[[-4.46 -3.17  2.07  2.27  2.26]
 [-3.20  1.70 -4.42 -3.47 -1.97]
 [ 2.86 -3.06  1.01  0.83 -1.57]
 [-4.92  2.39  0.23 -0.26  1.68]
 [-1.39  4.18  2.51  1.11  2.74]
 [-5.17  2.80 -1.22 -2.99  1.34]]
|
[[-1.39  4.18  2.51  1.11  2.74]
 [-5.17  2.80 -1.22 -2.99  1.34]
 [-4.92  2.39  0.23 -0.26  1.68]
 [-3.20  1.70 -4.42 -3.47 -1.97]
 [ 2.86 -3.06  1.01  0.83 -1.57]
 [-4.46 -3.17  2.07  2.27  2.26]]

[[-2.74  3.70  1.04  3.10 -1.55  0.25 -1.32]
 [ 0.78  0.84 -5.18  2.02 -0.72  1.37  0.27]
 [-2.77 -1.57  2.68  1.37 -2.87 -2.20 -0.91]
 [-0.46 -0.66  4.47 -1.51  0.58 -0.64 -0.36]
 [ 0.61  1.97 -1.13  2.27 -1.99  3.35 -0.67]
 [ 0.00 -1.66  1.84  1.41 -3.69  1.36 -0.63]
 [-0.12  2.00  0.09  1.94 -1.64  2.61 -0.97]
 [ 0.09  0.52  0.01 -2.56  3.76 -1.87  0.55]
 [-2.56  2.57 -3.45  1.86  0.90 -3.01 -0.31]]
|
[[-2.74  3.70  1.04  3.10 -1.55  0.25 -1.32]
 [-2.56  2.57 -3.45  1.86  0.90 -3.01 -0.31]
 [-0.12  2.00  0.09  1.94 -1.64  2.61 -0.97]
 [ 0.61  1.97 -1.13  2.27 -1.99  3.35 -0.67]
 [ 0.78  0.84 -5.18  2.02 -0.72  1.37  0.27]
 [ 0.09  0.52  0.01 -2.56  3.76 -1.87  0.55]
 [-0.46 -0.66  4.47 -1.51  0.58 -0.64 -0.36]
 [-2.77 -1.57  2.68  1.37 -2.87 -2.20 -0.91]
 [ 0.00 -1.66  1.84  1.41 -3.69  1.36 -0.63]]

[[ 0.29  0.52  0.58 -0.53  2.34  0.63  1.39 -0.66 -1.40 -0.33 -1.88  1.94
   1.20  0.12  0.62 -1.56]
 [ 1.75 -0.52 -0.40 -0.93  1.35  1.17  2.44  0.92  1.49 -1.54  1.14  6.08
  -0.44 -0.80  0.21 -1.81]
 [ 0.03  1.64  0.29  0.89  0.85 -0.04 -1.35 -1.31 -1.46  1.50 -1.25 -4.48
   1.48  1.15  0.49  0.70]
 [-2.67 -2.66 -1.83 -0.82 -5.65 -2.08 -2.16 -0.74 -0.39 -0.75 -0.31 -2.68
  -2.16 -1.45 -1.93 -0.07]]
|
[[ 0.03  1.64  0.29  0.89  0.85 -0.04 -1.35 -1.31 -1.46  1.50 -1.25 -4.48
   1.48  1.15  0.49  0.70]
 [ 0.29  0.52  0.58 -0.53  2.34  0.63  1.39 -0.66 -1.40 -0.33 -1.88  1.94
   1.20  0.12  0.62 -1.56]
 [ 1.75 -0.52 -0.40 -0.93  1.35  1.17  2.44  0.92  1.49 -1.54  1.14  6.08
  -0.44 -0.80  0.21 -1.81]
 [-2.67 -2.66 -1.83 -0.82 -5.65 -2.08 -2.16 -0.74 -0.39 -0.75 -0.31 -2.68
  -2.16 -1.45 -1.93 -0.07]]

[[ 1.41  2.77 -2.64  1.31 -0.32 -0.04  1.37  0.40  2.86]
 [-3.23 -1.26  0.37  0.44 -2.45  2.60  2.25  1.78 -1.86]
 [ 3.20 -0.71 -0.12  5.74  0.31  1.85 -3.97  2.26  2.98]
 [-3.85 -3.91  1.85  4.95  1.15 -2.85 -4.75 -0.30  0.69]
 [-0.66  1.41 -1.68 -2.12  1.51 -2.14 -0.88 -1.67  0.93]
 [ 1.83 -2.10  0.33  0.59  1.45 -1.95 -2.38 -2.56 -1.28]
 [ 2.10 -0.92  2.87 -1.51  0.85  0.90  0.71  0.41 -2.25]]
|
[[ 1.41  2.77 -2.64  1.31 -0.32 -0.04  1.37  0.40  2.86]
 [-0.66  1.41 -1.68 -2.12  1.51 -2.14 -0.88 -1.67  0.93]
 [ 3.20 -0.71 -0.12  5.74  0.31  1.85 -3.97  2.26  2.98]
 [ 2.10 -0.92  2.87 -1.51  0.85  0.90  0.71  0.41 -2.25]
 [-3.23 -1.26  0.37  0.44 -2.45  2.60  2.25  1.78 -1.86]
 [ 1.83 -2.10  0.33  0.59  1.45 -1.95 -2.38 -2.56 -1.28]
 [-3.85 -3.91  1.85  4.95  1.15 -2.85 -4.75 -0.30  0.69]]

[[ 0.24  3.16  1.69  2.77]
 [ 0.69 -3.14 -2.82  2.11]
 [ 3.62  1.12  2.17 -2.13]
 [-0.14 -1.59  1.98  2.51]
 [-0.52 -0.33 -5.77 -0.25]
 [ 1.24  2.56 -1.42 -1.61]
 [ 1.98  3.65 -3.26  2.33]
 [ 0.56  2.18  4.42  3.59]]
|
[[ 1.98  3.65 -3.26  2.33]
 [ 0.24  3.16  1.69  2.77]
 [ 1.24  2.56 -1.42 -1.61]
 [ 0.56  2.18  4.42  3.59]
 [ 3.62  1.12  2.17 -2.13]
 [-0.52 -0.33 -5.77 -0.25]
 [-0.14 -1.59  1.98  2.51]
 [ 0.69 -3.14 -2.82  2.11]]

[[ 1.43 -1.55 -3.21 -1.20 -1.30 -1.55  0.63  1.56 -0.71 -0.53 -4.51  0.89
   0.53]
 [-1.66  2.59 -1.45  2.55 -0.56 -0.22  1.04  1.97  1.87  2.01  0.24 -0.32
  -3.01]
 [-1.90  0.57  0.68  1.02 -0.61 -0.13  0.93  2.27  1.77  0.53  1.10  0.64
  -1.52]]
|
[[-1.66  2.59 -1.45  2.55 -0.56 -0.22  1.04  1.97  1.87  2.01  0.24 -0.32
  -3.01]
 [-1.90  0.57  0.68  1.02 -0.61 -0.13  0.93  2.27  1.77  0.53  1.10  0.64
  -1.52]
 [ 1.43 -1.55 -3.21 -1.20 -1.30 -1.55  0.63  1.56 -0.71 -0.53 -4.51  0.89
   0.53]]

[[-2.82  2.42  3.11  3.68  1.96]
 [-2.93  2.32  3.04  3.36  2.03]
 [-3.20  1.95  2.92  2.41  2.38]
 [-2.96 -5.00  2.49 -4.70  4.44]
 [-3.66  0.46  2.86  0.15  3.21]
 [ 2.03 -2.00  2.40  2.31 -2.36]]
|
[[-2.82  2.42  3.11  3.68  1.96]
 [-2.93  2.32  3.04  3.36  2.03]
 [-3.20  1.95  2.92  2.41  2.38]
 [-3.66  0.46  2.86  0.15  3.21]
 [ 2.03 -2.00  2.40  2.31 -2.36]
 [-2.96 -5.00  2.49 -4.70  4.44]]
